Below are the code and all the weights of a small trained network. Each question names an input and a class and asks about switching units off, where a switched-off unit gives its printed mean instead of its output.

import numpy as np


def w(rows, s, z=0):
    codes = np.array(rows[::2]) - 128.0
    scale = np.full(codes.shape[1], s)
    scale[-1] = z or s
    return codes * scale


def norm(h):
    return h / np.sqrt((h * h).mean(-1, keepdims=True) + 1e-5)


def f(y):
    return y / 2 * (1 + np.tanh(0.7978845608 * (y + 0.044715 * y**3)))


def log_softmax(a):
    a = a - a.max(-1, keepdims=True)
    return a - np.log(np.exp(a).sum(-1, keepdims=True))


def net(x, mask):
    res = np.array(x, float).reshape(1, 2) / 4 @ E
    u = 0
    for l in range(4):
        y = f(norm(res) @ A[l][:, :-1].T + A[l][:, -1])
        res = res + np.where(mask[u : u + 3], y, B[l][:, -1]) @ B[l][:, :-1]
        u += 3
    return log_softmax(norm(res)[-1] @ U[:, :-1].T + U[:, -1])


A, B = {}, {}
E = w([
[148,97,140,124,65,99,220],'x0',
[202,64,119,3,168,58,65],'x1',
],0.005)
A[0] = w([
[165,114,168,113,123,127,107,2],'L0N0',
[193,121,115,83,100,111,98,20],'L0N1',
[89,165,130,254,139,137,147,42],'L0N2',
],0.0056,0.00084)
B[0] = w([
[74,87,144,201,85,207,64,132],'L0N0',
[201,186,44,72,120,205,2,180],'L0N1',
[244,172,59,135,1,125,63,255],'L0N2',
],0.0051,0.0039)
A[1] = w([
[153,232,54,103,214,89,19,183],'L1N0',
[97,250,152,254,110,202,190,251],'L1N1',
[139,133,136,98,88,2,193,130],'L1N2',
],0.0042,0.0028)
B[1] = w([
[146,21,213,140,73,83,254,254],'L1N0',
[217,75,145,83,213,69,94,245],'L1N1',
[97,86,212,83,134,149,175,147],'L1N2',
],0.0062,0.0053)
A[2] = w([
[197,254,83,187,55,147,30,190],'L2N0',
[92,193,205,104,82,176,158,57],'L2N1',
[194,87,58,78,106,107,128,253],'L2N2',
],0.0065,0.0014)
B[2] = w([
[37,247,90,208,156,254,156,196],'L2N0',
[53,39,152,92,143,200,144,116],'L2N1',
[201,151,160,122,185,90,146,254],'L2N2',
],0.0058,0.0076)
A[3] = w([
[62,91,186,165,135,113,197,115],'L3N0',
[2,118,201,78,122,119,146,97],'L3N1',
[67,185,105,87,230,83,77,4],'L3N2',
],0.0056,0.0023)
B[3] = w([
[100,150,83,161,155,122,8,180],'L3N0',
[100,235,2,72,106,181,107,94],'L3N1',
[188,124,143,179,129,127,47,10],'L3N2',
],0.0068,0.0011)
U = w([
[22,138,57,34,94,203,125,28],'0',
[222,68,195,87,111,64,157,250],'1',
[149,255,93,218,128,199,141,168],'2',
[64,99,104,159,88,133,20,18],'3',
],0.0083,0.0022)

Each question gives the input, the list of numbers given to net, and the class t.
The units are the neurons (one row each of A and B). Each row of codes is followed by its name. A weight is (code - 128) times the scale printed after its matrix; where a second scale follows, it is the last column's (A, B and U).
mask holds one flag per neuron, layer by layer. A switched-off neuron (its flag False) gives its mean, the last column of its row in B, instead of its output. The means were averaged over made-up inputs and are rounded, as every weight is.
A unit's drop is (log p(t) with every unit on - log p(t) with that unit switched off) / (log p(t) with every unit on - log p(t) with every unit switched off).
unit that matters most: the unit with the biggest drop
k most important neurons: the k neurons with the biggest drops, biggest first
top k neurons in layer l: the k neurons of layer l with the biggest drops, biggest first
drop of u: that unit's drop, to one decimal
input [4,1], class 0: top 2 neurons in layer 1	(L1N2; L1N1)
input [-8,2], class 3: top 2 neurons in layer 1	(L1N1; L1N0)
input [0,-1], class 2: unit that matters most	L0N2
input [3,1], class 0: 3 most important neurons	(L1N1; L1N2; L2N1)
input [-4,1], class 3: top 2 neurons in layer 2	(L2N2; L2N1)
input [2,0], class 0: 2 most important neurons	(L1N2; L0N2)
input [8,2], class 0: top 2 neurons in layer 3	(L3N1; L3N0)
input [-4,-2], class 1: 4 most important neurons	(L1N0; L1N1; L0N1; L0N0)
input [7,2], class 0: top 2 neurons in layer 2	(L2N1; L2N2)
input [-8,-1], class 1: 2 most important neurons	(L2N0; L1N0)
input [-6,-2], class 1: drop of L1N0	0.4
